Below is a small trained network, with its code and all its weights. Each question gives an input and a class and asks what happens when units are switched off, that is, made to give their printed mean instead of their output.

import numpy as np


def w(rows, s, z=0):
    codes = np.array(rows[::2]) - 128.0
    scale = np.full(codes.shape[1], s)
    scale[-1] = z or s
    return codes * scale


def f(y):
    return y / 2 * (1 + np.tanh(0.7978845608 * (y + 0.044715 * y**3)))


def log_softmax(a):
    a = a - a.max(-1, keepdims=True)
    return a - np.log(np.exp(a).sum(-1, keepdims=True))


def net(x, mask):
    res = np.array(x, float).reshape(1, 4) / 4 @ E
    y = f(res @ A[0][:, :-1].T + A[0][:, -1])
    res = res + np.where(mask, y, B[0][:, -1]) @ B[0][:, :-1]
    return log_softmax(res[-1] @ U[:, :-1].T + U[:, -1])


A, B = {}, {}
E = w([
[23,19,150,90,185],'x0',
[47,30,84,74,199],'x1',
[157,89,118,120,102],'x2',
[255,175,39,225,217],'x3',
],0.0058)
A[0] = w([
[53,49,108,40,180,68],'neuron 1',
[22,46,108,72,138,127],'neuron 2',
[181,162,116,167,108,80],'neuron 3',
[105,109,71,189,114,151],'neuron 4',
[160,75,38,119,236,224],'neuron 5',
[89,182,210,82,2,199],'neuron 6',
[49,57,136,126,124,3],'neuron 7',
],0.0073,0.0044)
B[0] = w([
[63,187,75,210,70,213],'neuron 1',
[19,148,64,181,1,239],'neuron 2',
[188,193,145,192,60,153],'neuron 3',
[191,161,187,75,196,139],'neuron 4',
[114,87,225,79,112,217],'neuron 5',
[140,114,208,43,203,254],'neuron 6',
[144,195,42,192,74,160],'neuron 7',
],0.0076,0.0065)
U = w([
[200,143,208,96,223,237],'0',
[18,89,160,84,141,221],'1',
[143,251,24,253,25,2],'2',
],0.0059,0.0038)

Each question gives the input, the list of numbers given to net, and the class t.
The units are the neurons (one row each of A and B). Each row of codes is followed by its name. A weight is (code - 128) times the scale printed after its matrix; where a second scale follows, it is the last column's (A, B and U).
mask holds one flag per neuron, in row order. A switched-off neuron (its flag False) gives its mean, the last column of its row in B, instead of its output. The means were averaged over made-up inputs and are rounded, as every weight is.
A unit's drop is (log p(t) with every unit on - log p(t) with that unit switched off) / (log p(t) with every unit on - log p(t) with every unit switched off).
The circuit of an input: a set's keep is (log p(t) with only the set's units on - log p(t) with every unit switched off) / (log p(t) with every unit on - log p(t) with every unit switched off). Starting from all 7 units, units are removed one at a time, each time the one whose removal leaves the highest keep (on an exact tie, the one counted first), for as long as the keep stays at least 0.8.
units of the circuit, in order: the units of the circuit, biggest drop first
unit that matters most: the unit with the biggest drop
k most important neurons: the k neurons with the biggest drops, biggest first
drop when u is switched off: that unit's drop, to one decimal
input [-7,-5,0,-5], class 0: unit that matters most	neuron 6
input [-6,-7,4,-4], class 0: 2 most important neurons	(neuron 6; neuron 2)
input [3,7,-5,-2], class 2: units of the circuit, in order	(neuron 1; neuron 2)
input [-2,-7,-6,0], class 0: 4 most important neurons	(neuron 2; neuron 1; neuron 6; neuron 7)
input [-8,-3,-1,-1], class 0: units of the circuit, in order	(neuron 2; neuron 1)
input [2,2,-4,-2], class 2: 2 most important neurons	(neuron 6; neuron 2)
input [8,4,-6,-1], class 2: units of the circuit, in order	(neuron 1; neuron 2)
input [-3,-5,5,-6], class 0: units of the circuit, in order	(neuron 2; neuron 6)
input [-8,3,-8,2], class 0: 4 most important neurons	(neuron 2; neuron 1; neuron 7; neuron 4)
input [6,3,-3,-4], class 2: drop when neuron 1 is switched off	0.2
input [3,2,6,-7], class 2: drop when neuron 2 is switched off	0.3
input [6,5,1,-8], class 2: drop when neuron 7 is switched off	0.1
input [7,3,-4,-8], class 2: drop when neuron 3 is switched off	0.0
input [-8,-8,-5,-4], class 0: units of the circuit, in order	(neuron 6)
